Each row has a name. After each piece below comes the name of the row it's from, unless a question asks for something else. Each question is about the rows just above it.

[164 163 193 124 129  80 124 143 113 107 175 150 114 125  98 129] : F
[120 145  74 111 158  80 152 183 102  75  93 150 153 149 122 133] : B
[127 135 112 102 136 159 128 205 113 106 175 150 109 133 109 109] : Z
[109 143 136  83 121 142 154 204  92 105 199 147 109 135 113  97] : D
[105 164  74 120 151 108 134 144 132  75  90 153 156 145 115 141] : T
[165 151 191 107 145 160 130 143 128  81  84 114 109 125  99 103] : N
[105 135 163 121 113 148 146 180  85  87 165 173 126 137 103  97] : S
Among the named rows, does one hold [ 83 136] next to each other, in this order? -> no
After [113 106 175 150], its row goes on with -> [109 133 109 109]
Among the named rows, does one hold [106 199] next to each other, in this order? -> no
Which row holds [ 74 111 158  80 152 183 102  75]? -> B
Does one of the named rows hold [159 136 102 112 135] side by side, in this order? -> no

[151 156 119 150 153 117 151 151 152 118] : K
[138 141 132 138 140 131 138 138 138 130] : H
[125 143 128 140 142 128 125 124 124 142] : C
[175 182  94 172 178 116 153 153 176  96] : Q
[178 186  92 175 181  91 176 177 179  94] : Y
[151 154 119 150 153 119 150 149 151 119] : X
[139 143 130 139 141 129 140 140 140 128] : M
[153 157 116 152 156 115 153 153 154 116] : W
[141 144 128 140 142 128 141 141 142 127] : R
[155 159 114 153 157 114 154 155 156 114] : P
q: [186  92 175 181  91 176 177] -> Y
Does one of the named rows hold [153 114 159 155] side by side, in this order? -> no
The rest of the row after [144 128 140 142 128]: -> [141 141 142 127]
Does one of the named rows hold [128 143 125] side by side, in this order? -> no
The rest of the row after [115 153 153]: -> [154 116]
Is [153 117 151 151 152] printed in one of the named rows, side by side and in this order? -> yes

[140 123 129 131 139 128 151 153 156 114 106 118 173 110 114 121 159  68
 109  95 149 120 143 161 136 129 140 125 142  98 103 108 142 149 130 131
 124 138 112 126 150 105 154 158 106 146 120 131 138 148] : sani
[148 116 129 136 100 151 160 140 144 150 147 142 114 140 102 131 190 126
 111 112 112 112 138  98 138 120 129 127 133 104  98 121 113 114 104 122
 167  97 109 135 145 121 161 109  95 152 112 120 143 130] : lub
[102 138 154 127 103 107 131 124  99 103 114 126 171 129 151 159  82  99
 146 126 127 116 127 124 127 113 108 161 117 146 134 134 151 136 143 128
 101 157 100 131 131 114 128 129 137 165 142 155 125 172] : kopi
[140 115 117 168 105 157 184 143 133 140 158 122 119 163 113 109 162 108
 112 111 131 133 114 123 124 127 123  99 133  92 110 110 113 135 113 136
 151 120 117 115 154 128 124 131 107 124  93 144 143 118] : Vub
[138 122 144 128  89 138 156 139 135 138 134 145 138 131 110 148 174 109
 118 109 111 102 144  96 141 112 123 146 130 112  97 127 125 117 111 120
 156 109  94 140 145 111 163 103  96 175 123 128 143 154] : mepog
[153 125 106 107 182 130 100 135 169 136 112 124 113  98 108 100 164 139
 109 125 143 139 143 160 134 149 160 106 143 117 124 118 122 129 125 126
 134 112 161 129 119 132 124 132 125  93 130  93 125  94] : takov
[106 135 154 130 100 111 141 130 105 104 113 125 175 127 147 157  94  89
 142 118 129 113 129 126 130 112 108 159 119 137 127 131 151 139 142 129
 106 156  96 130 137 110 136 135 130 170 137 156 130 175] : fonuv
[151 123 102 113 180 134 103 135 166 137 117 123 107 104 109  96 161 143
 110 127 143 143 138 159 130 150 158 101 143 116 126 118 119 130 125 128
 135 111 163 126 120 136 122 135 127  88 127  96 124  89] : vugig
[109 138 138 127 144 104 120 131 118  96 101 111 175 113 150 133  79  91
 139 123 149 133 125 165 124 128 123 138 125 137 141 124 154 152 153 135
  87 168 124 121 128 118 116 161 146 131 139 148 121 150] : Vom
[107 131 125 154 102 134 137 108  86 134 161 125  96 169 151 128  79 163
 149 155 115 142  97 103 112 123 105 121 112 147 155 140 116 122 129 134
 122 136 133 118 121 150 103 132 153 109 120 150 123 114] : Pak
[160 140 144 150 149 142 114 140 102 131 190 117 181  89 127 130 129  77
 121 106 152 122 147 172 137 132 141 140 138 120 118 117 153 149 144 128
 103 150 122 130 133 106 136 148 124 143 141 126 128 152] : Zipud
[107 136 158 127  91 112 140 127 103 110 118 133 169 128 144 163 101  98
 142 120 122 107 131 113 132 108 108 165 118 139 124 135 147 131 136 125
 113 149  91 134 136 111 138 121 126 177 139 153 131 177] : Nif
Among the named rows, does one hold [110 137] next to each other, in this order? -> no
Where do [160 140 144 150 147 142 114 140 102 131 190] appear? -> lub
Does one of the named rows hold [ 86 108] side by side, in this order? -> no
The row with [145 121 161 109  95 152 112 120 143] is -> lub
Does one of the named rows hold [133 127 129] side by side, in this order? -> no
The rest of the row after [124 132]: -> [125  93 130  93 125  94]

